array([[ 63.0,  58.2],
       [-27.2,   0.5],
       [ 52.7,  -8.3]])
:
[63.0,  0.5]

array([[  5.4,  -2.6],
       [-52.7, -21.9],
       [ 39.3,  62.0]])
:
[  5.4, -21.9]

array([[-15.4,  20.8,  29.3,  15.4, -26.1],
       [-36.6,   0.3,   2.0,   4.0, -65.6],
       [ -1.9,  21.1, -29.8,  31.9,  -6.6]])
:
[-15.4,   0.3, -29.8]

array([[-68.7, -49.9, -54.8],
       [ 11.1,   0.3,  32.3],
       [-52.5, -34.4, -53.0],
       [-17.4, -13.8, -10.5],
       [ 43.2,  22.6,  60.8]])
:
[-68.7,   0.3, -53.0]

array([[ 25.5,  34.6,   2.8,  69.2, -65.8],
       [ 31.5,  34.6,  28.5,  69.2,  45.5],
       [ 30.3,  34.6,  22.1,  69.2, -68.1]])
:
[25.5, 34.6, 22.1]

array([[  7.2,  12.3],
       [ 20.5,  27.2],
       [ 25.2,  11.2],
       [ 54.9, -22.3]])
:
[ 7.2, 27.2]
---
array([[-28.6,  -6.2, -37.0,  18.8,  62.2, -28.8, -29.0,  12.3, -35.6,
          5.9,   8.6,  15.4, -16.3],
       [-23.4, -13.7,  -8.8,  17.8,  -5.5, -44.3, -30.2, -28.2,   4.6,
         -0.5,   0.1,   3.7,  12.2],
       [ 27.5,  39.9, -45.8,  -4.7,  28.4,  42.5,  41.1,  26.9, -16.5,
         36.0,  55.9,   4.3, -11.8],
       [  3.2, -10.4,  11.2, -47.2, -44.1,  -2.6,   1.0, -35.5, -23.0,
         46.2,  37.6, -17.9,   7.5],
       [-57.8,   8.6, -24.3, -23.0,   6.5, -10.0,  32.9,  17.0,   0.8,
        -17.4, -14.4,  26.0,  31.0],
       [-17.7, -22.0, -32.3,  -7.8, -25.5,   5.7,  -0.2,  -1.5,  -1.0,
         26.7,   7.8,  -6.1,  33.9],
       [ -5.7, -12.7, -54.7,  21.2, -23.6,   1.1, -36.6,  10.9, -27.1,
         54.0,  35.1, -20.9,  -5.2]])
:
array([[-57.8,   8.6, -24.3, -23.0,   6.5, -10.0,  32.9,  17.0,   0.8,
        -17.4, -14.4,  26.0,  31.0],
       [-28.6,  -6.2, -37.0,  18.8,  62.2, -28.8, -29.0,  12.3, -35.6,
          5.9,   8.6,  15.4, -16.3],
       [-23.4, -13.7,  -8.8,  17.8,  -5.5, -44.3, -30.2, -28.2,   4.6,
         -0.5,   0.1,   3.7,  12.2],
       [-17.7, -22.0, -32.3,  -7.8, -25.5,   5.7,  -0.2,  -1.5,  -1.0,
         26.7,   7.8,  -6.1,  33.9],
       [ -5.7, -12.7, -54.7,  21.2, -23.6,   1.1, -36.6,  10.9, -27.1,
         54.0,  35.1, -20.9,  -5.2],
       [  3.2, -10.4,  11.2, -47.2, -44.1,  -2.6,   1.0, -35.5, -23.0,
         46.2,  37.6, -17.9,   7.5],
       [ 27.5,  39.9, -45.8,  -4.7,  28.4,  42.5,  41.1,  26.9, -16.5,
         36.0,  55.9,   4.3, -11.8]])

array([[-39.8,   8.8],
       [ 30.8,  28.5],
       [ 15.1, -60.8],
       [ 10.7,  35.6],
       [  6.7, -40.5],
       [-46.4,  28.8]])
:
array([[-46.4,  28.8],
       [-39.8,   8.8],
       [  6.7, -40.5],
       [ 10.7,  35.6],
       [ 15.1, -60.8],
       [ 30.8,  28.5]])

array([[  7.3,   0.1,  73.6,  44.4,  21.0,   8.7,  26.2,  43.5, -37.3,
         12.5,   2.3,   4.1,  20.7],
       [-62.8, -27.2,  12.3,   9.6, -15.0,  14.4,  33.5,  13.6, -36.7,
         -8.9, -26.3,  35.8, -18.4],
       [  0.2, -37.4, -23.8, -34.2, -31.0,  -2.3,   7.8, -33.3,  72.0,
        -11.1,  24.6,  31.6,  30.3],
       [ -4.5,  31.8,  -7.9,  27.4,  19.9, -10.0, -43.5,  40.4, -50.5,
         17.5, -52.4, -55.6, -49.3],
       [-35.6,  45.8, -33.7,   1.1,  -1.0,   4.3,   6.6,  29.9, -14.1,
        -35.6, -23.0, -15.7, -16.0],
       [ 67.3,  13.0, -15.0,  -4.4,  35.4,   5.4, -38.1, -17.1,  42.8,
         25.5,  16.6, -17.4,  14.1]])
:
array([[-62.8, -27.2,  12.3,   9.6, -15.0,  14.4,  33.5,  13.6, -36.7,
         -8.9, -26.3,  35.8, -18.4],
       [-35.6,  45.8, -33.7,   1.1,  -1.0,   4.3,   6.6,  29.9, -14.1,
        -35.6, -23.0, -15.7, -16.0],
       [ -4.5,  31.8,  -7.9,  27.4,  19.9, -10.0, -43.5,  40.4, -50.5,
         17.5, -52.4, -55.6, -49.3],
       [  0.2, -37.4, -23.8, -34.2, -31.0,  -2.3,   7.8, -33.3,  72.0,
        -11.1,  24.6,  31.6,  30.3],
       [  7.3,   0.1,  73.6,  44.4,  21.0,   8.7,  26.2,  43.5, -37.3,
         12.5,   2.3,   4.1,  20.7],
       [ 67.3,  13.0, -15.0,  -4.4,  35.4,   5.4, -38.1, -17.1,  42.8,
         25.5,  16.6, -17.4,  14.1]])

array([[ 15.8,  16.4,  -9.8,  14.0,  -0.7,  -3.2, -12.9, -24.3,   5.1,
        -13.4,  -4.2,   5.7,  25.1,  22.1,   9.8],
       [-26.7, -28.7, -19.5, -11.8, -24.7, -20.9, -36.3, -38.2,  -7.6,
         57.4, -13.6,  19.4,  12.8,  11.1,  20.1]])
:
array([[-26.7, -28.7, -19.5, -11.8, -24.7, -20.9, -36.3, -38.2,  -7.6,
         57.4, -13.6,  19.4,  12.8,  11.1,  20.1],
       [ 15.8,  16.4,  -9.8,  14.0,  -0.7,  -3.2, -12.9, -24.3,   5.1,
        -13.4,  -4.2,   5.7,  25.1,  22.1,   9.8]])

array([[ 47.5, -28.1],
       [-53.4,  34.2],
       [ 12.9, -26.2],
       [-61.9, -22.9],
       [-55.6,  17.2],
       [-63.6, -53.1],
       [-45.8, -45.9],
       [-27.4,  62.4],
       [-31.7,   8.8],
       [ 11.7,   2.6]])
:
array([[-63.6, -53.1],
       [-61.9, -22.9],
       [-55.6,  17.2],
       [-53.4,  34.2],
       [-45.8, -45.9],
       [-31.7,   8.8],
       [-27.4,  62.4],
       [ 11.7,   2.6],
       [ 12.9, -26.2],
       [ 47.5, -28.1]])

array([[  7.7, -26.3, -11.8,  13.2,  -1.6,   3.5],
       [  2.8,   8.9,   7.3, -12.6,  -9.8,  -7.1],
       [  8.5,  38.1, -17.1,  13.6,   6.9,  32.6],
       [ 13.3,  11.3, -13.4, -16.6, -10.8,  21.9],
       [ 44.5,   6.5,  22.5,   6.1,   2.0,  13.9],
       [-67.6,  -5.3, -36.9, -27.2,  -8.2,  -1.5],
       [ 12.3, -14.7, -21.8,  -5.7,  -1.4,  31.3]])
:
array([[-67.6,  -5.3, -36.9, -27.2,  -8.2,  -1.5],
       [  2.8,   8.9,   7.3, -12.6,  -9.8,  -7.1],
       [  7.7, -26.3, -11.8,  13.2,  -1.6,   3.5],
       [  8.5,  38.1, -17.1,  13.6,   6.9,  32.6],
       [ 12.3, -14.7, -21.8,  -5.7,  -1.4,  31.3],
       [ 13.3,  11.3, -13.4, -16.6, -10.8,  21.9],
       [ 44.5,   6.5,  22.5,   6.1,   2.0,  13.9]])

array([[ -9.6,  50.0,  50.9,   4.6],
       [ 32.6,  25.0,  56.0,  -9.5],
       [-29.7,  50.2,  39.6,  11.9],
       [-46.8,  42.7,  26.0,  16.0],
       [ 47.8,   5.8,  50.5, -13.1]])
:
array([[-46.8,  42.7,  26.0,  16.0],
       [-29.7,  50.2,  39.6,  11.9],
       [ -9.6,  50.0,  50.9,   4.6],
       [ 32.6,  25.0,  56.0,  -9.5],
       [ 47.8,   5.8,  50.5, -13.1]])

array([[  1.3,  11.6,   1.1,  -3.7, -13.3, -62.8,  -2.1,  11.1,  26.6],
       [ -0.6, -27.8,  -6.9,  -6.0, -11.3,  -2.3,  53.8,  -7.8, -15.7],
       [ -0.2,  -0.6,   3.2,   0.7,  -0.3,  -3.1,   1.8,   0.0,   0.5]])
:
array([[ -0.6, -27.8,  -6.9,  -6.0, -11.3,  -2.3,  53.8,  -7.8, -15.7],
       [ -0.2,  -0.6,   3.2,   0.7,  -0.3,  -3.1,   1.8,   0.0,   0.5],
       [  1.3,  11.6,   1.1,  -3.7, -13.3, -62.8,  -2.1,  11.1,  26.6]])
